Below are the code and all the weights of a small trained network. Each question names an input and a class and asks about switching units off, where a switched-off unit gives its printed mean instead of its output.

import numpy as np


def w(rows, s, z=0):
    codes = np.array(rows[::2]) - 128.0
    scale = np.full(codes.shape[1], s)
    scale[-1] = z or s
    return codes * scale


def f(y):
    return np.maximum(y, 0)


def log_softmax(a):
    a = a - a.max(-1, keepdims=True)
    return a - np.log(np.exp(a).sum(-1, keepdims=True))


def net(x, mask):
    res = np.array(x, float).reshape(1, 3) / 4 @ E
    y = f(res @ A[0][:, :-1].T + A[0][:, -1])
    res = res + np.where(mask, y, B[0][:, -1]) @ B[0][:, :-1]
    return log_softmax(res[-1] @ U[:, :-1].T + U[:, -1])


A, B = {}, {}
E = w([
[239,159,43,112],'x0',
[182,30,168,115],'x1',
[117,49,1,192],'x2',
],0.0093)
A[0] = w([
[71,201,78,133,142],'N1',
[203,49,194,149,51],'N2',
[118,120,60,173,179],'N3',
[111,185,104,153,165],'N4',
[170,184,88,130,141],'N5',
[156,150,115,142,144],'N6',
[79,109,133,117,142],'N7',
[200,191,80,139,127],'N8',
[159,137,90,138,161],'N9',
[87,74,38,166,86],'N10',
[191,141,105,139,120],'N11',
[53,82,153,184,179],'N12',
[173,141,179,97,147],'N13',
[181,24,188,100,50],'N14',
[106,80,106,197,199],'N15',
[150,139,119,139,140],'N16',
[161,48,156,127,87],'N17',
[124,205,146,37,89],'N18',
[49,101,159,140,143],'N19',
[186,63,121,206,103],'N20',
[169,156,246,100,129],'N21',
[131,167,202,87,118],'N22',
[202,100,99,41,133],'N23',
[138,159,150,91,87],'N24',
[131,147,138,178,248],'N25',
[47,143,149,120,149],'N26',
[201,142,125,168,130],'N27',
[75,80,182,170,159],'N28',
[100,114,85,174,104],'N29',
[175,88,126,101,127],'N30',
],0.014,0.0018)
B[0] = w([
[153,255,176,93,202],'N1',
[166,219,156,112,212],'N2',
[180,118,134,157,215],'N3',
[113,157,198,116,177],'N4',
[74,109,151,80,193],'N5',
[112,97,141,40,159],'N6',
[84,75,140,119,164],'N7',
[92,74,139,102,216],'N8',
[120,123,157,133,181],'N9',
[156,134,95,179,245],'N10',
[143,96,118,85,187],'N11',
[97,105,118,99,210],'N12',
[161,104,23,152,186],'N13',
[141,175,188,165,223],'N14',
[116,130,104,175,208],'N15',
[63,71,188,95,150],'N16',
[160,196,159,126,197],'N17',
[143,131,71,156,205],'N18',
[66,73,141,82,198],'N19',
[102,155,103,152,215],'N20',
[157,107,77,150,233],'N21',
[151,136,49,140,207],'N22',
[107,85,167,71,209],'N23',
[143,105,97,153,166],'N24',
[125,120,168,133,150],'N25',
[102,116,148,113,191],'N26',
[73,88,160,91,181],'N27',
[69,107,135,88,204],'N28',
[145,142,98,156,190],'N29',
[148,120,186,146,180],'N30',
],0.008,0.012)
U = w([
[93,18,196,44,176],'0',
[165,105,60,182,1],'1',
[146,226,252,117,195],'2',
],0.014,0.00085)

Each question gives the input, the list of numbers given to net, and the class t.
The units are the neurons (one row each of A and B). Each row of codes is followed by its name. A weight is (code - 128) times the scale printed after its matrix; where a second scale follows, it is the last column's (A, B and U).
mask holds one flag per neuron, in row order. A switched-off neuron (its flag False) gives its mean, the last column of its row in B, instead of its output. The means were averaged over made-up inputs and are rounded, as every weight is.
A unit's drop is (log p(t) with every unit on - log p(t) with that unit switched off) / (log p(t) with every unit on - log p(t) with every unit switched off).
The circuit of an input: a set's keep is (log p(t) with only the set's units on - log p(t) with every unit switched off) / (log p(t) with every unit on - log p(t) with every unit switched off). Starting from the 12 units with the biggest drops (on a tie, the unit counted first), units are removed one at a time, each time the one whose removal leaves the highest keep (on an exact tie, the one counted first), for as long as the keep stays at least 0.8.
units of the circuit, in order: the units of the circuit, biggest drop first
top k neurons: the k neurons with the biggest drops, biggest first
drop of u: that unit's drop, to one decimal
input [6,4,-5], class 0: units of the circuit, in order : (N23)
input [-5,-2,-6], class 1: units of the circuit, in order : (N22; N21)
input [7,6,-5], class 0: top 2 neurons : (N23; N1)
input [5,7,-3], class 2: top 2 neurons : (N2; N14)
input [6,5,0], class 0: top 2 neurons : (N23; N1)
input [4,5,-5], class 1: top 4 neurons : (N13; N21; N1; N22)
input [2,-1,-2], class 0: top 2 neurons : (N10; N2)
input [-6,8,-3], class 2: top 3 neurons : (N2; N14; N17)
input [-1,-2,-2], class 1: drop of N27 : 0.1
input [2,8,-3], class 2: drop of N3 : 0.0
input [1,2,1], class 2: drop of N28 : 0.1
